Below are the code and all the weights of a small trained network. Each question names an input and a target symbol and asks about switching units off, where a switched-off unit gives its printed mean instead of its output.

import numpy as np


def w(rows, s, z=0):
    codes = np.array(rows[::2]) - 128.0
    scale = np.full(codes.shape[1], s)
    scale[-1] = z or s
    return codes * scale


def norm(h):
    return h / np.sqrt((h * h).mean(-1, keepdims=True) + 1e-5)


def f(y):
    return np.maximum(y, 0)


def softmax(a):
    e = np.exp(a - a.max(-1, keepdims=True))
    return e / e.sum(-1, keepdims=True)


def log_softmax(a):
    a = a - a.max(-1, keepdims=True)
    return a - np.log(np.exp(a).sum(-1, keepdims=True))


def net(x, mask):
    ids = ['Δαβεηθπ'.index(c) for c in x.split()]
    T = len(ids)
    res = E[ids] + P[:T]
    u = 0
    for l in range(2):
        r = norm(res)
        for j in range(2):
            rows = slice(3 * j, 3 * j + 3)
            q, k, v = (r @ M[l][rows].T for M in (Q, K, V))
            z = softmax(np.where(np.tri(T) > 0, q @ k.T / 3**0.5, -1e9)) @ v
            o = O[l][rows]
            res = res + np.where(mask[u + j], z, o[:, -1]) @ o[:, :-1]
        u += 2
        y = f(norm(res) @ A[l][:, :-1].T + A[l][:, -1])
        res = res + np.where(mask[u : u + 4], y, B[l][:, -1]) @ B[l][:, :-1]
        u += 4
    return log_softmax(norm(res)[-1] @ U[:, :-1].T + U[:, -1])


Q, K, V, O, A, B = {}, {}, {}, {}, {}, {}
E = w([
[132,150,125,193,114,128,26],'Δ',
[105,103,223,209,148,64,95],'α',
[67,50,201,128,103,164,96],'β',
[191,40,24,84,10,93,155],'ε',
[117,62,225,119,127,96,56],'η',
[93,192,189,116,170,95,85],'θ',
[118,111,203,87,162,135,61],'π',
],0.012)
P = w([
[152,178,95,188,206,158,192],'0',
[105,42,187,133,203,69,21],'1',
[163,72,178,168,127,76,97],'2',
[165,60,167,116,159,160,50],'3',
[216,83,191,173,89,120,146],'4',
[159,73,93,75,146,182,22],'5',
[149,137,184,137,83,93,102],'6',
[231,118,224,131,67,144,146],'7',
[177,143,139,83,108,205,69],'8',
[194,172,194,129,25,114,143],'9',
[192,150,154,55,40,190,82],'10',
[120,108,97,63,62,112,38],'11',
[96,196,157,121,93,68,83],'12',
[113,187,176,2,185,112,104],'13',
],0.0094)
Q[0] = w([
[222,76,130,130,110,243,147],'0.h0',
[129,167,5,95,136,146,231],'0.h0',
[105,148,185,88,198,210,69],'0.h0',
[85,165,160,180,149,170,117],'0.h1',
[109,125,112,111,159,126,138],'0.h1',
[103,130,155,102,124,116,106],'0.h1',
],0.023)
K[0] = w([
[203,199,249,153,41,181,171],'0.h0',
[174,114,105,41,6,28,114],'0.h0',
[191,90,165,226,189,97,231],'0.h0',
[152,133,136,175,208,198,119],'0.h1',
[87,104,85,124,147,155,135],'0.h1',
[101,111,162,114,182,136,98],'0.h1',
],0.018)
V[0] = w([
[215,242,184,81,190,60,17],'0.h0',
[116,218,75,42,147,126,155],'0.h0',
[159,177,28,228,99,59,96],'0.h0',
[137,195,60,103,156,125,250],'0.h1',
[211,126,125,149,143,187,80],'0.h1',
[58,195,166,174,93,206,98],'0.h1',
],0.015)
O[0] = w([
[90,17,134,108,91,127,3,152],'0.h0',
[190,181,113,104,140,148,51,42],'0.h0',
[170,126,111,207,100,204,116,129],'0.h0',
[93,164,91,38,58,155,100,3],'0.h1',
[156,116,186,141,176,165,52,154],'0.h1',
[105,230,137,162,109,118,180,132],'0.h1',
],0.013,0.025)
A[0] = w([
[176,85,75,112,154,122,82,35],'0.n0',
[104,167,92,138,101,163,112,2],'0.n1',
[184,85,128,121,80,136,70,211],'0.n2',
[148,104,98,3,150,97,157,155],'0.n3',
],0.028,0.00075)
B[0] = w([
[157,152,177,78,64,127,168,212],'0.n0',
[95,86,83,125,181,176,88,132],'0.n1',
[78,161,204,89,184,92,184,255],'0.n2',
[244,32,68,249,84,128,87,163],'0.n3',
],0.018,0.0099)
Q[1] = w([
[150,116,73,36,94,107,198],'1.h0',
[108,106,57,70,58,138,159],'1.h0',
[147,189,138,171,68,207,190],'1.h0',
[199,54,69,141,158,105,212],'1.h1',
[43,181,154,251,227,114,82],'1.h1',
[101,141,210,205,148,99,178],'1.h1',
],0.018)
K[1] = w([
[168,139,188,164,139,54,124],'1.h0',
[187,108,172,126,132,84,131],'1.h0',
[148,131,110,137,51,101,123],'1.h0',
[98,78,149,198,178,93,178],'1.h1',
[56,151,6,37,102,204,156],'1.h1',
[60,175,98,156,168,163,80],'1.h1',
],0.022)
V[1] = w([
[125,140,148,156,238,80,72],'1.h0',
[122,92,96,77,135,132,148],'1.h0',
[2,155,125,164,105,106,123],'1.h0',
[148,132,155,149,43,66,134],'1.h1',
[137,69,143,116,133,131,183],'1.h1',
[168,121,137,126,171,115,101],'1.h1',
],0.029)
O[1] = w([
[98,255,66,97,101,131,101,202],'1.h0',
[150,104,153,95,91,78,147,59],'1.h0',
[196,92,33,87,120,177,111,228],'1.h0',
[195,71,120,124,223,151,98,142],'1.h1',
[129,96,124,160,183,64,106,249],'1.h1',
[70,159,139,122,119,131,83,108],'1.h1',
],0.018,0.014)
A[1] = w([
[178,205,113,95,197,135,253,2],'1.n0',
[178,118,131,95,143,59,158,51],'1.n1',
[125,128,155,47,88,175,200,58],'1.n2',
[105,175,162,68,132,102,146,189],'1.n3',
],0.032,0.003)
B[1] = w([
[250,230,140,102,165,77,151,254],'1.n0',
[73,209,99,145,103,183,122,215],'1.n1',
[51,122,48,91,134,55,205,148],'1.n2',
[183,72,122,141,134,185,142,194],'1.n3',
],0.023,0.017)
U = w([
[83,105,81,64,136,110,217,232],'Δ',
[207,207,141,108,180,56,177,146],'α',
[193,58,68,213,164,138,144,125],'β',
[89,105,227,183,153,77,187,204],'ε',
[65,187,111,185,123,192,136,204],'η',
[155,116,199,43,160,140,64,105],'θ',
[76,144,81,129,180,2,65,5],'π',
],0.0075,0.0013)

Each question gives the input, a string of symbols that net reads in full, and the target symbol t.
The units are the heads (3 rows each of Q, K, V and O) and the neurons (one row each of A and B). Each row of codes is followed by its name. A weight is (code - 128) times the scale printed after its matrix; where a second scale follows, it is the last column's (O, A, B and U).
mask holds one flag per unit, layer by layer, with each layer's heads first. A switched-off unit (its flag False) gives its mean, the last column of its rows in O or B, instead of its output. The means were averaged over made-up inputs and are rounded, as every weight is.
A unit's drop is (log p(t) with every unit on - log p(t) with that unit switched off) / (log p(t) with every unit on - log p(t) with every unit switched off).
The circuit of an input: a set's keep is (log p(t) with only the set's units on - log p(t) with every unit switched off) / (log p(t) with every unit on - log p(t) with every unit switched off). Starting from all 12 units, units are removed one at a time, each time the one whose removal leaves the highest keep (on an exact tie, the one counted first), for as long as the keep stays at least 0.8.
circuit, biggest first: the units of the circuit, biggest drop first
most important unit: the unit with the biggest drop
top k neurons: the k neurons with the biggest drops, biggest first
k most important neurons of layer l: the k neurons of layer l with the biggest drops, biggest first
heads that matter: for each layer, one digit per head in row order, 1 if its drop is at least 0.15 and else 0, layers parted by /
input α α π ε, target π: circuit, biggest first	[0.h0; 1.h0]
input θ ε α β Δ π Δ β β η α Δ η, target Δ: top 2 neurons	[1.n2; 0.n1]
input ε ε Δ, target ε: most important unit	1.h0
input α α β α ε Δ Δ α π η η ε, target η: circuit, biggest first	[1.n1; 1.n0]
input ε θ θ β α θ, target ε: circuit, biggest first	[0.h1; 1.h0]
input θ Δ α β Δ, target Δ: top 2 neurons	[1.n2; 0.n2]
input θ α π θ, target Δ: top 2 neurons	[1.n2; 0.n2]
input β θ α α β ε ε, target ε: circuit, biggest first	[0.h0; 1.h0; 0.n0; 0.h1]
input θ ε θ, target Δ: heads that matter	01 / 00
input Δ ε π, target η: heads that matter	11 / 11
input ε η α α α α α ε β Δ, target ε: heads that matter	01 / 10
input θ α Δ η η, target Δ: top 2 neurons	[0.n2; 1.n2]
input η ε Δ θ θ, target π: heads that matter	10 / 10
input ε Δ Δ β Δ η π α α β, target ε: most important unit	0.h1
input α β α θ β β ε β α η α ε η θ, target β: circuit, biggest first	[0.n2; 1.n0]
input η π α β β α π, target π: circuit, biggest first	[1.h0; 0.h0; 1.n0]
input α θ θ α α β β α β π α π η, target β: top 2 neurons	[1.n0; 0.n2]
input β ε θ α β α ε θ η ε, target η: top 4 neurons	[1.n1; 0.n3; 0.n2; 0.n0]
input π α α β η α η θ π α, target θ: heads that matter	10 / 00
input θ θ η θ β η η η β ε, target β: most important neuron of layer 1	[1.n0]
input β α θ α α β ε, target β: top 2 neurons	[0.n3; 1.n0]
input α α α α α β ε θ, target β: heads that matter	11 / 00
